Where the symbols take the units:
* | % ! § & ^ *
TQ | MB TZ NM TD QB TT
BD | GM RP NC FS FZ ZT
MJ | GD FQ TP CP RP BZ
FS | PP GS HB FZ LQ RC
CG | LT RD HR GN TZ GZ
GB | LG TH QT JM SC HH
HM | BR MC LS NM ZC NJ
PG | MQ ZT DG TC QC ZQ
PN | TQ ZP BR MB FT NM
NF | NC BC JJ ZT RC QF
GS | PB MZ GM TP TN FS
TM | ZZ HH CP NT DH QM
LQ | NF TN BG NC HB JJ
TH | MN TD ZM LM NJ GB
BR | NM PF NJ TT TH QQ
TC | FJ RC RD QC FG BN
RT | HN PZ TQ HQ GZ MB
TD | FT HN ZC QB HM TH
QN | JF HZ MJ TM NT GD
PZ | TB FG TZ CT CG RT
HN | HQ TB MB HR MC TD
PP | FZ PB RC BH NF JH
QQ | SM BR SC GL GB LF
RH | PG NC FB MQ FJ DG
FF | GS NT BD PB BZ GM
SQ | MJ RL PB GD QM TP
BZ | TN MJ FZ BC BD BH
SM | GL NM LF ZM LG TL
SC | LF NJ CN TL QT DM
MP | PZ JT ZP TB JN TZ
HH | BT GB JF GR DM TM
CP | QM JF TN RP GS BC
TT | ZC TQ SM TH LM GL
QT | HH ZM QN BT CN JF
RN | SC LS GR LF HZ CN
BC | CH CP LQ BD FS NF
RL | FQ LF DH QN TM SQ
ZZ | NT BT QM MZ SQ RP
ZC | TH MB GL MN LS ZM
MN | LM FT GB LS QQ LG
TB | CT FB RT JN LT HN
CT | JN DG HN CG GN HQ
CN | DM RN NT RL QN MZ
TP | BZ SQ PP TN CH FZ
BG | JJ BH QC QF PG JT
ZP | TZ LD PF RT HQ PN
LT | GN BN GZ ZP RT MC
FZ | BH TP JH LQ NC GJ
MQ | TC HB ZQ FJ JT RD
GD | CP QN BZ QM FF TN
GM | FS FF ZT PP BH HB
RD | BN MQ JN QL MP CG
GJ | BG FZ FJ JJ RH QC
ZM | GB ZC HZ LG RN QT
BN | QL TC CG LD PZ LT
GZ | MC CG QB PF TQ FP
TL | HZ SM RL QT BT FQ
NT | MZ GR RP DH MJ FF
BH | LQ BZ GJ NF ZT BG
TZ | RT MP PN HN HR TQ
MZ | DH CN FF SQ GD GS
MB | TD RT TT FT FP ZC
QF | RH NF FG PG TC FB
JN | CG ZQ HQ LT ZP HR
FB | DG QF PZ ZQ BN TB
FP | HM GZ LM BR TT LS
JJ | QF LQ JT RH MQ FG
FT | QB HQ TH FP BR MN
RP | FF ZZ CH GS TP BD
HB | RC GM PG JH BG MQ
ZT | HB BD RH RC GJ PG
HR | GZ JN FT MC PN QB
LS | NJ FP JM QQ GL RN
ZQ | RD PG CT BN LD JN
LM | LS QB LG NJ SM JM
TN | BC GD BH CH GM LQ
LG | JM MN HH RN LF BT
QL | LD FJ LT MP TB GN
GN | ZP QL MC TZ HN PF
FQ | QN TL SQ JF ZZ MJ
GR | CN JM ZZ DM FQ NT
HZ | QT GL FQ HH GR QN
LF | TL QQ DM HZ HH RL
NC | ZT CH QF HB JH RH
DM | RL SC MZ FQ JF DH
DG | ZQ RH TB RD QL CT
CH | BD QM NF GM PP NC
FG | FB JJ MP DG RD PZ
GL | ZM TT TL GB JM HZ
PF | PN GN HM TQ TD BR
PB | TP DH FS BZ BC PP
MC | PF LT FP PN MB HM
JM | RN LM BT SC TL GR
RC | JH FS MQ GJ JJ TC
JF | TM QT GD ZZ MZ CP
FJ | QC JH BN JT FB QL
HQ | HR CT TD GZ PF FT
QM | RP TM BC FF PB CH
BT | GR LG TM CN RL ZZ
DH | SQ DM GS MJ CP PB
LD | MP QC GN PZ CT ZP
JT | FG BG LD FB ZQ MP
NJ | QQ HM RN SM ZM SC
NM | TT PN QQ ZC MN SM
JH | GJ PP TC BG QF FJ
QC | JT GJ QL FG DG LD
QB | FP HR MN HM NM LM

The rows follow the links: the fewer symbols apart two units are, the more alike their rows tend to be.

Each row is also shifted at random along 12 hidden directions that mean nothing.

Rows with their units:
[ 329 -266 -220   13  283   94 -117  -34 -153  -54  161 -411   40  242  -83  145  239  -49 -424   94 -140  -19 -114  276 -162  103  235 -265 -130   50   11  102   97   45  -98  283  -33 -316 -392  223  244]; unit ZZ
[-241 -147 -153 -101  -33  -48 -345   16  -69 -115  177 -206  -36  -70 -223  167 -197  -97 -203  271   19 -184 -298  -11   50 -178  184 -249    2   79   99 -192  103   18  261  -43 -238   50 -142 -146  173]; unit TL
[-623 -393 -418  170  135  137  169 -171  -18  337 -106 -210  139 -439 -321  446  521  -78 -348   89 -363 -173   59  136  -43 -357 -241 -293   84    7  224  -17 -382 -267 -235  -29  -42   52 -177 -287  -83]; unit GZ
[-318  134  -33 -177 -128 -103 -281 -107  -71 -128  122 -229  -99  -12   36  176  -36 -197  122  122  102   -1  -91 -148  147   -1  248   40  -57   35   13 -157  320 -253  164  -77    2   66  -95   13  113]; unit HZ
[-249 -442  271   95  243  -65  820   72   73  316 -156 -383  136  -33 -218  181  149  678 -245  118  153  -15  116   84   63 -111   24 -186 -154 -262  110  -82  -58 -310 -196 -107 -129 -357  -44 -152 -165]; unit MB
[ 216  181   19 -103  383  154 -356    0    9  -51  160 -362 -235  306  -67 -222  -20   50 -345   71  225 -210 -279  -37  157  -44  341 -222 -553  -90   88   14 -232  364  -75   23 -102    1  -91  328  157]; unit LF
[ 531 -163 -303 -250  -51  272 -350  169   98  214  314  -79 -455 -210   -6  167  -38 -332 -101   27 -777   87 -158 -139  135 -460  226   76  253  243  262 -242   65  356  213    8  364  533 -187   94   76]; unit JM
[-251   66  177   58 -198 -102  401    8   21   54  -85  398  -63   27  155 -116  292   31  242 -257   74   12  101 -188  -40   39 -429  192  151  108 -154  136 -452  306    9  -31  126  243  271  101 -161]; unit RH
[ -21  240 -120  130   45  227 -238  363 -264  126   17  484  -17  -17   52 -308 -411   67   91 -119  276 -347  144   85  -50 -172 -144 -142  -95   66   11  104 -441  164   25    6 -211  434    6 -137  185]; unit NF
[-518  302    6  239   70   90   76 -352  -41  172  -31  108  -82  144 -162   59  511 -120   20 -178 -166  192   50  122  118  -11  -85   62 -246   36  124  173  -83  375 -237  -64  233   96   -7  136 -153]; unit QL
[ -78  670  -91 -277  125 -272 -481 -414   61   67  -18  -94 -123  -46  106 -359  -76 -283  317   62  146  174  -66 -322  159  290 -689  -45 -566 -356   47   88 -251  -18 -260   81  196  -58  -83   16  -97]; unit SM
[ -30 -227  282  -94  -25   68  568 -719 -152  177  225 -260  -69  113 -632  292  510  503 -107  -49  -93   64 -180   15  -29  112 -254 -226   37  -62 -113   36  209  263   57  123 -167 -457 -212   90   48]; unit MJ
[   5  -26 -384  -48   36  222 -458  392 -148 -124  196  195  -75  -15  213   35 -407 -238   37   26 -247  106  265  115  -22   33  118  -69   88   63   32   -7  312 -423   25  237  247  -37 -408   -6  307]; unit JF
[  50  252  276   91  -38  108   96  -12 -129  269  127  100    8  142   95 -550 -410  342  228 -136 -103  199   -6  134  -60  208 -290   79   -3   15  -95  111  113  501  -10  223    0   13 -173   48   74]; unit FZ
[ 135 -249  -61 -168  161  -86  156  286   57  323  156 -125 -164 -143  -92 -107 -450  306  -66  158 -286  221 -109  -53   46  -55 -643 -290  -63 -168  156  -72 -182    1  -26  135   84  -67 -239 -203  -25]; unit GB
[ 451    1  118   12   22  266 -204 -216  -66 -427  179  139  -29  279 -174  -80   40   27 -181    0  202 -227 -144  120  -36   38  589  -87   66  136 -128  -19  313  262  269   26 -274 -207   11  189  280]; unit FF
[ 123 -188   -5 -260   -8 -556  113  542  199  111   65   20 -163  119  441 -236 -177 -236   68  207 -278  201 -162 -246  -62  -54 -400  102   12   17  134 -118 -451  618  130  120  425  247  -99  113 -124]; unit QQ
[  75   14  471  -41 -202 -324  564 -428  371  123 -115 -269   18   20  229 -165  332   50  311  -65 -449  647  -53 -106   50  297 -125  499  234  -31  -59  -49  459  292  -57   -9  433 -237  146  176 -397]; unit TZ
[ 451   64  189 -373  -96   16   46 -419  441 -340   62  326 -223   62 -373  193  104   18   83  -77 -181  225    7 -357  179  134  -26  185   11 -310  -45  -83  254  159   31  -20  394 -527  224  205 -221]; unit TH
[-581    7  -93  103   38  -44  237 -370   37   24 -293  129  276 -273  -61  137  543  -84   25   65  259 -326  311  -75   -5 -120  -62  -58  -68 -201   53  -12 -315 -410 -181 -127  -90 -131   47 -211  -99]; unit HQ
[-700  112 -164  388   92   21 -220  239 -144 -193 -273 -212  279  101  209  298  148 -263 -113   31  391 -132  240  309   49  -52  821   91 -223   76   75   35  300 -673 -188 -252 -118   82   56  -40   20]; unit TB
[-209  342 -231  125  218  866 -606  151  207    1  -17  217 -235 -104 -299   56 -307   66 -213 -394 -201 -115  238    2  325 -176  453  126 -324 -170   89  117  -52 -175 -428  -48  258   63  152  231  -23]; unit GN
[ 359 -321  324 -138 -119 -181  413  278   14 -170   42  -77   53  415 -165  203 -127  396 -110 -135  154   66 -123  -23 -203  283  116  134  114  -36 -303   82  130  263   76  171   -3 -398  148  338  -19]; unit TN
[ 115 -338 -511  -49  210  111 -168  130  131  225  -65  -48  -72 -241 -630  565  161 -104 -527   13 -363 -171 -191   22  -50 -366 -384 -341 -136 -150  221   74 -657  107 -285  -11   25   57   79 -129 -188]; unit MC
[-553  537  -82 -297 -276  -45 -522  140 -235  -37  246  369 -215  293 -465  374 -649    3  396 -187   66  245  114 -193  144  215 -194  144 -341 -269  -68   79  399   56  -41  136  350 -140 -156  122   87]; unit DH
[ 167 -514 -319  -35  190  451   29  450  199 -222  -17  154 -166 -147  -41  482  223  -66 -431  -30 -118 -352  295  -73  130 -456  653  -74  127   26  149 -142 -205 -516  -24 -128  180   32   67   93   84]; unit TT
[ 254  115  -88  141    7  -79 -170  165   47 -172  -97  375  123  289 -230  173 -184 -135  -47  -85  -81  256   64  247 -110  133  124  109  -85 -106   42  151  263  254 -133   23  205 -250   89   33 -148]; unit DG
[ 523 -423   83   24  127 -168   42   20   88 -164  158 -627   75   52  503 -352  -28  -78 -239  342 -257  231 -348  223 -129  170  264 -115  282  290   -9 -153  421    7  288  169 -172 -159 -264   46  189]; unit GR
[ 449 -320  286 -155  255  412  525  353  160  -16   40  490 -148  104   55 -326  -34  539 -164   30  239 -631  423 -182  107 -451  648  -24  -41 -232  125 -251 -417  283  138  -36   69  -83  -91  167  199]; unit ZM
[ 593  -15  127  -18  281   94  263 -284 -234   70   10 -694    0  286  260   48  600  106 -107  -54  236    2  117  147  -36  211  502    2 -250   31 -107   95  313 -432 -205   82  -73 -206 -236  354  182]; unit SQ
[ 383    3   51  151  212  309  374   62  156  -67  -62  463 -294  273   -2  153  590    5 -104 -326 -115  134  327   27  150 -130  238  140 -134   -2   94  168 -177  164 -239 -143  444   17  203  328 -174]; unit MP
[ 100 -224  220   36 -234 -143  404   90   70 -106   76  224  -91  319 -328  369   23  204   -3 -224 -240  467 -161   76  -79  204 -203  159  235   90 -140  138  266  416   76   43  214 -245  223  172 -218]; unit BG
[-138  -37   47  114  137  170  362  -69 -222  261  -48 -112  116 -117  174 -259   72  392   82 -159  208  -68  219   58 -114  237 -570 -197  -37  -40 -194  222 -307 -453 -231  218 -220 -127 -157  -58  116]; unit BD

From each start, follow one symbol. Which unit do you reach?
Answers are names.
start [ 338  327  241   86  267    7  -78 -292  -99  -98  -18 -340  128  547  -23 -320  133  177 -153 -151  314   55 -128  205 -153  524   95   -7 -492 -151 -247  341   59  366 -315  270 -104 -479  -70  466   81]
%
FS
start [  69   22  -71  167  136   75 -185 -193  178 -203 -199 -182  183  -99 -177  110   16  -40 -209    9   85   78  -80  154   27  136  108  -71 -105 -116   -5   86  177 -385 -218 -110 -169 -306  215 -109 -156]
&
ZP
start [ 413 -133   84   -6  167   43  240  157  246  391 -252 -594   45 -304  204 -110  -77  260  -97  -93 -166  128  -19  -59   29   42 -205  139  -43 -144  -17   27 -201 -387 -376  -28   25   59  207  -11 -278]
%
HN
start [ 338  345 -279  -37 -107 -540 -453  369 -117 -169 -234 -263   -9  195  350  329    0 -615  170 -165  284  350 -146  -48 -121  389 -364  210 -228  113 -184  316 -122 -447 -254  -88  118  308  417  136 -245]
%
QF
start [-262  -66 -143   50  141 -229   44  659   25  300 -150 -112   36 -111  230  -13 -475   69   22  126  -15  145  117   29   50 -119 -258  -51 -194 -135  219  -38 -217 -316 -190  -79  138  211  -58 -240 -156]
§
BR
start [-299 -174  -97 -142   51 -362  133  286   99   -3  -94  -44 -112  180 -349  575  210  -67 -237   60  129  -65 -135 -182   66 -190  -55  -60 -313 -165  144  -20 -436  193 -106 -188  165   24  199   84 -246]
^
BR
start [ 321  577   29  303  241  344 -462 -148  -46  -62 -247  308  302 -130  254 -813 -409   22  114    8  477 -370  213  236   -7   37  254  -65 -253 -146   22   97  -67 -118 -151  -80 -421   72   77 -237  134]
^
BN
start [  71   88  119   -6  197  110  155   42    3 -116  175   74 -231  299  414 -174  175  -33  130   32  -62  279  353   32  212   48  493  103 -173   -5  147  -75  484 -167   11   36  443 -170 -367  243  162]
^
HZ
start [ 874  140  118   54   45  326 -439  -57   64   71   31 -508  -21   -5 -451  -26 -661  349 -228 -182 -133  248 -495  247    1  228   73    1  -32   -5 -163  139  492   12 -130    5 -371 -117  301   20  -93]
&
JJ
start [-1072    37  -125   193   -78   707  -126     2  -334   297   164  -254   -35  -112   -22   194   207   127   -82  -325  -186  -351   274   111    75  -199   551   121    59   251   -96    55    22  -172  -150   166    21   316  -327   279   344]
^
FS
start [-198  211 -472  156  -84  404 -704  477 -323   79   69  384  -34 -212 -311  238 -750  -80   16 -155   34 -156   87  197   11 -202  -95 -181   16   99   60   96   11 -380  -24  -40 -218  414    8 -339  170]
*
PG
start [-711  146  258 -325 -248  -24 -243  305   28  121  207   11 -105  226 -644  269 -822  414   47   51   19 -160 -154 -222  195 -210  498  207 -248 -312   81 -286  317  645  169   -9  126 -102 -103  135   46]
%
JM
start [ -14  -21 -377   32  330  323 -426  487  -45  159  325    6 -433  -14  280 -238 -287 -197 -189   52 -440  172  -24   72  205 -243 -113 -269 -183  190  304  -15 -204   66  -22  128  288  404 -400   50  213]
^
QT
